What each symbol does to the states:
ge: w209->w892, w418->w779, w185->w875, w234->w779, w386->w835, w852->w593, w892->w209, w640->w22, w681->w266, w548->w178, w458->w219, w87->w362, w776->w594, w59->w238, w161->w178, w410->w418, w825->w705, w103->w300, w362->w234, w227->w113, w709->w536, w772->w776, w661->w146, w550->w976, w659->w929, w521->w737, w89->w522, w745->w650, w764->w875, w556->w594, w698->w681, w271->w646, w427->w973, w646->w843, w146->w556, w808->w418, w139->w219, w22->w22, w471->w326, w543->w822, w828->w427, w737->w593, w405->w782, w957->w825, w973->w447, w840->w834, w266->w594, w113->w536, w90->w957, w705->w998, w929->w621, w555->w852, w57->w357, w465->w139, w70->w724, w493->w356, w562->w59, w240->w659, w163->w87, w595->w133, w593->w271, w723->w59, w522->w227, w631->w764, w553->w892, w900->w698, w357->w562, w454->w640, w778->w764, w875->w548, w779->w509, w536->w709, w822->w509, w621->w679, w834->w896, w976->w646, w835->w835, w326->w823, w133->w907, w896->w219, w116->w661, w356->w687, w514->w89, w907->w57, w687->w386, w238->w646, w843->w116, w782->w240, w650->w840, w679->w113, w178->w246, w246->w458, w797->w521, w823->w772, w509->w543, w594->w454, w447->w594, w998->w745, w219->w778, w300->w103, w724->w553, w526->w465
di: w209->w386, w418->w875, w185->w595, w234->w723, w386->w246, w852->w59, w892->w687, w640->w266, w681->w852, w548->w509, w458->w161, w87->w892, w776->w326, w59->w57, w161->w447, w410->w631, w825->w356, w103->w825, w362->w209, w227->w555, w709->w679, w772->w471, w661->w646, w550->w89, w659->w405, w521->w146, w89->w681, w745->w840, w764->w139, w556->w70, w698->w405, w271->w521, w427->w973, w646->w536, w146->w709, w808->w764, w139->w234, w22->w724, w471->w737, w543->w418, w828->w103, w737->w556, w405->w835, w957->w493, w973->w896, w840->w998, w266->w900, w113->w929, w90->w705, w705->w90, w929->w240, w555->w562, w57->w595, w465->w362, w70->w454, w493->w22, w562->w907, w240->w900, w163->w553, w595->w113, w593->w797, w723->w526, w522->w266, w631->w209, w553->w957, w900->w238, w357->w133, w454->w514, w778->w465, w875->w458, w779->w548, w536->w621, w822->w779, w621->w240, w834->w745, w976->w661, w835->w822, w326->w593, w133->w536, w896->w650, w116->w957, w356->w70, w514->w536, w907->w522, w687->w543, w238->w238, w843->w357, w782->w595, w650->w705, w679->w659, w178->w828, w246->w896, w797->w89, w823->w661, w509->w709, w594->w823, w447->w300, w998->w957, w219->w526, w300->w454, w724->w227, w526->w161

The rows follow the links: the fewer symbols apart two states are, the more alike their rows tend to be.

Named rows; a name shown again gets a slightly different row:
w896 114,206,-76,-163,-95,-54,59,-101,134,-53,93,-51,83,95,-70,-109,62,-67,-25,-31,122,-143,-77,56,23,-41,16,-187,202,122,51,-89,-306,-126,24,171,43,-112,-50,-100,4,32,-89,-84,-47,-168
w240 10,-174,-133,-81,204,-86,9,4,-47,-163,83,71,-72,-15,122,-102,-96,-60,140,-139,-26,139,-63,-4,62,-74,-150,69,-28,177,149,147,215,15,138,-61,112,123,100,-37,103,-185,9,32,141,45
w326 2,77,106,190,92,134,9,125,9,197,59,167,208,-124,20,43,74,19,-100,-12,-112,22,11,-228,-19,-40,62,17,-149,-58,-285,-23,66,101,-56,-59,-46,-196,-36,140,-108,62,-44,-38,-48,29
w709 10,-205,-101,1,245,-65,-31,50,-44,-94,67,115,-21,-28,182,-81,-91,-35,125,-134,-61,125,-22,-26,67,-78,-159,117,-86,116,57,150,231,40,141,-105,37,55,79,-12,13,-181,8,30,140,71
w219 65,80,-18,-73,-82,-131,2,-142,185,23,-4,-32,111,93,1,-36,96,25,1,-3,91,-213,85,86,-41,-16,-53,-202,168,-119,66,-134,-314,-149,-16,47,-154,-143,-81,-139,-170,11,-9,-92,-22,-78
w900 -1,-162,-108,-11,231,-38,-19,64,-88,-105,109,95,-38,-65,157,-38,-92,-53,153,-134,-46,154,-15,-43,85,-61,-138,113,-135,159,39,177,211,69,173,-38,108,38,75,15,78,-143,-13,58,133,94
w356 -108,42,106,4,-167,68,58,63,-103,-21,-143,-141,-155,-6,-198,70,-36,28,-127,169,16,103,-134,6,-80,76,171,121,93,16,45,-14,176,-6,-156,-65,100,230,74,62,225,53,37,85,-102,-78
w737 2,64,92,198,83,131,-1,125,-35,194,41,158,178,-113,31,39,80,7,-76,-9,-108,41,27,-224,-22,-46,63,31,-205,-61,-307,-34,77,118,-44,-58,-35,-178,-36,163,-111,79,-45,-34,-26,72
w640 -62,-5,68,77,19,92,79,151,-104,-12,-41,2,-55,-68,-110,21,-57,26,-128,100,-60,159,-206,-127,-43,-1,119,173,26,78,-56,46,361,44,-119,-151,108,198,114,98,205,-40,15,62,-47,-64
w209 -111,-63,110,21,-196,-18,-30,-36,-17,36,-230,-158,-186,55,-99,128,-6,134,-53,176,17,-44,101,158,-106,124,78,38,69,-257,132,-72,-5,-79,-143,-85,-117,173,-8,-41,3,72,134,43,-48,24
w679 6,-179,-120,-88,217,-79,-5,18,-33,-141,95,63,-62,-16,132,-93,-107,-40,145,-140,-9,127,-72,18,75,-63,-146,80,-44,172,138,159,216,13,147,-63,96,123,95,-27,103,-187,-2,40,132,44
w418 -41,-92,44,-32,-81,-142,-21,-113,141,39,-144,-65,-21,63,-2,46,50,106,-6,61,60,-165,106,127,-94,43,-59,-90,163,-279,171,-101,-120,-184,-86,-119,-221,40,-18,-135,-146,-47,113,-25,44,-10
w465 3,-1,32,-18,-133,-108,-57,-142,136,53,-99,-69,16,86,-7,43,82,88,8,64,64,-202,175,133,-59,39,-23,-137,110,-251,69,-132,-282,-129,-56,18,-202,-97,-93,-111,-177,65,63,-58,-8,9
w687 -109,-63,117,-33,-165,-3,21,-17,-37,0,-201,-197,-184,47,-143,79,-15,88,-110,170,22,19,-38,97,-147,130,93,88,112,-179,151,-44,126,-66,-172,-113,-49,251,45,-25,81,24,121,92,-48,-54
w724 -106,-42,95,63,-112,114,10,94,-157,-12,-129,-106,-172,3,-136,83,-86,43,-106,145,-44,148,-95,6,-41,96,131,200,-30,-6,17,51,275,60,-116,-73,90,249,73,78,198,28,57,97,-62,12
w555 1,-125,-41,86,96,95,-134,38,-133,11,72,70,-47,-37,157,51,-84,-27,167,-108,-76,65,203,23,113,36,-84,95,-316,23,-86,130,-4,186,169,155,36,-112,-50,80,-73,38,5,25,68,223
w454 -30,60,61,55,97,63,133,133,-29,31,37,48,71,-116,-103,-35,13,-20,-153,52,-53,147,-264,-208,-65,-49,112,87,43,85,-64,16,323,-11,-123,-183,80,126,103,90,156,-75,-15,28,-42,-145

Each walk starts at a row. The symbols on each line, taken left to right, move it on to the next state.
Each answer is a row, close to the row of the state it stands for.
43,-187,-125,-118,88,-184,-52,-134,80,-110,15,0,10,76,195,-87,4,11,174,-123,32,-69,166,135,7,-40,-222,-114,26,-61,172,18,-108,-78,151,-24,-126,-60,-12,-137,-142,-114,19,-50,151,71
ge ge di ge ge di
-20,-103,23,-59,-27,-172,8,-114,148,7,-110,-57,-17,74,17,5,48,104,-6,49,63,-147,66,117,-114,25,-73,-84,173,-259,201,-79,-67,-193,-86,-152,-228,71,1,-147,-127,-89,111,-12,52,-36
ge ge di ge di ge
83,96,-44,-124,51,-152,115,-97,201,-13,75,39,152,19,-41,-133,112,-28,-70,-22,72,-97,-183,-73,-75,-99,-22,-183,268,15,91,-87,-71,-199,-67,-123,-81,-28,13,-114,-49,-122,-20,-67,15,-218
-77,-122,66,-53,-58,-138,15,-85,75,-2,-172,-115,-91,52,-41,38,29,94,-26,86,26,-68,1,101,-147,82,-28,-20,152,-264,233,-69,47,-154,-122,-187,-168,194,28,-101,-42,-87,143,28,35,-58
di ge ge ge ge di ge
-35,-150,-1,-74,27,-204,16,-84,124,-23,-117,-42,-27,59,18,-9,25,95,4,35,43,-96,8,93,-101,3,-105,-23,199,-207,236,-46,69,-205,-62,-219,-187,142,38,-151,-78,-165,121,2,75,-47
di ge di di di ge
1,-184,-112,-14,234,-40,-12,58,-77,-105,92,88,-44,-45,139,-62,-88,-31,140,-124,-55,152,-51,-21,77,-64,-143,117,-106,165,79,171,258,61,153,-58,86,98,85,-4,75,-159,6,50,132,85
-89,33,104,73,-17,112,69,137,-99,37,-74,-33,-76,-66,-153,54,-24,32,-159,124,-54,146,-183,-115,-76,31,160,150,23,16,-58,2,291,27,-145,-134,89,185,84,109,167,20,28,78,-88,-71
di ge ge ge di ge ge
-121,-67,133,30,-190,14,-49,3,-68,5,-232,-159,-192,53,-123,131,-26,115,-85,188,27,-8,54,130,-86,147,109,93,50,-197,99,-54,58,-32,-149,-84,-71,191,17,-3,56,82,127,64,-69,41
di di di di ge
4,-25,-26,-87,14,-213,30,-100,205,-4,-75,15,72,39,1,-44,82,81,-29,19,90,-161,-43,42,-53,-57,-97,-144,266,-140,156,-104,-82,-227,-65,-167,-171,34,16,-173,-103,-127,61,-54,57,-92
-128,-21,114,29,-205,74,-25,34,-121,-16,-192,-180,-213,28,-149,132,-65,75,-97,176,-2,67,1,103,-59,136,142,129,10,-88,57,-17,97,39,-119,-23,39,212,33,41,140,108,91,86,-81,38
ge ge ge ge di
-101,-69,57,-61,-137,-92,16,-65,27,-33,-211,-146,-139,62,-102,51,-13,111,-80,134,46,-36,-29,120,-118,62,44,21,213,-178,195,-83,57,-146,-148,-155,-100,237,43,-89,52,-36,118,33,-7,-61
di di di di ge di
-43,115,51,-29,-256,126,-30,19,-116,-76,-84,-194,-197,63,-174,59,-80,-15,-72,136,45,38,-59,118,24,104,173,92,32,105,-2,-14,-41,66,-84,168,156,126,8,49,202,141,-29,55,-131,-36
49,134,6,-30,99,-16,153,53,85,-17,96,59,137,-49,-111,-95,45,-50,-149,19,19,24,-314,-171,-61,-99,79,-27,213,128,-9,-28,170,-111,-102,-135,57,82,81,-21,109,-116,-54,-28,-41,-240
ge di ge di
3,156,-9,-80,-260,110,2,-26,-102,-100,-30,-194,-155,101,-165,8,-51,-72,-56,90,69,12,-39,148,58,80,152,-4,62,174,-4,-20,-170,53,-21,238,176,61,-2,22,181,144,-73,22,-130,-50
ge ge di ge ge ge di
-67,-161,19,-93,3,-170,31,-84,108,-37,-139,-89,-74,48,8,8,18,102,-4,55,45,-49,-2,103,-130,32,-76,-21,168,-199,253,-53,89,-185,-76,-202,-169,188,44,-141,-35,-127,136,35,70,-53
-79,48,92,13,-151,117,28,80,-143,-36,-116,-165,-182,19,-169,63,-76,27,-123,148,-4,121,-122,35,-27,90,180,145,53,37,31,7,181,49,-124,-8,122,224,70,65,214,75,20,85,-106,-53
di ge ge ge ge ge ge
-118,-5,87,44,-77,99,47,101,-123,-11,-116,-87,-156,-28,-153,83,-60,27,-107,136,-44,138,-135,-26,-52,60,149,161,16,16,31,39,276,51,-134,-80,116,245,87,71,215,29,48,87,-71,-42
ge ge ge ge di di
-52,-177,-24,65,84,64,-79,110,-181,-75,-10,10,-155,-45,80,35,-146,-26,93,-44,-82,176,47,32,82,33,-43,200,-213,109,-1,163,244,161,119,3,140,97,70,65,93,-27,15,70,53,170
71,137,-44,-103,79,-87,159,-24,155,-33,96,67,164,-8,-67,-135,81,-47,-102,-26,63,-48,-270,-134,-57,-106,3,-119,260,109,35,-54,24,-174,-68,-121,18,26,58,-72,45,-142,-48,-49,-13,-256
di ge di di
-14,-79,-17,72,218,68,44,141,-93,-9,112,136,50,-120,68,-40,-49,-56,7,-83,-97,202,-121,-189,10,-67,-21,118,-154,132,-104,121,333,120,46,-121,120,38,90,118,89,-96,-21,39,53,40
di di ge ge di ge ge di di
-13,-195,-116,-106,188,-116,12,12,-24,-176,50,32,-83,-6,113,-72,-90,-30,134,-109,-16,130,-76,15,29,-65,-142,72,7,130,197,144,234,-23,124,-92,81,161,114,-50,120,-193,33,46,135,28
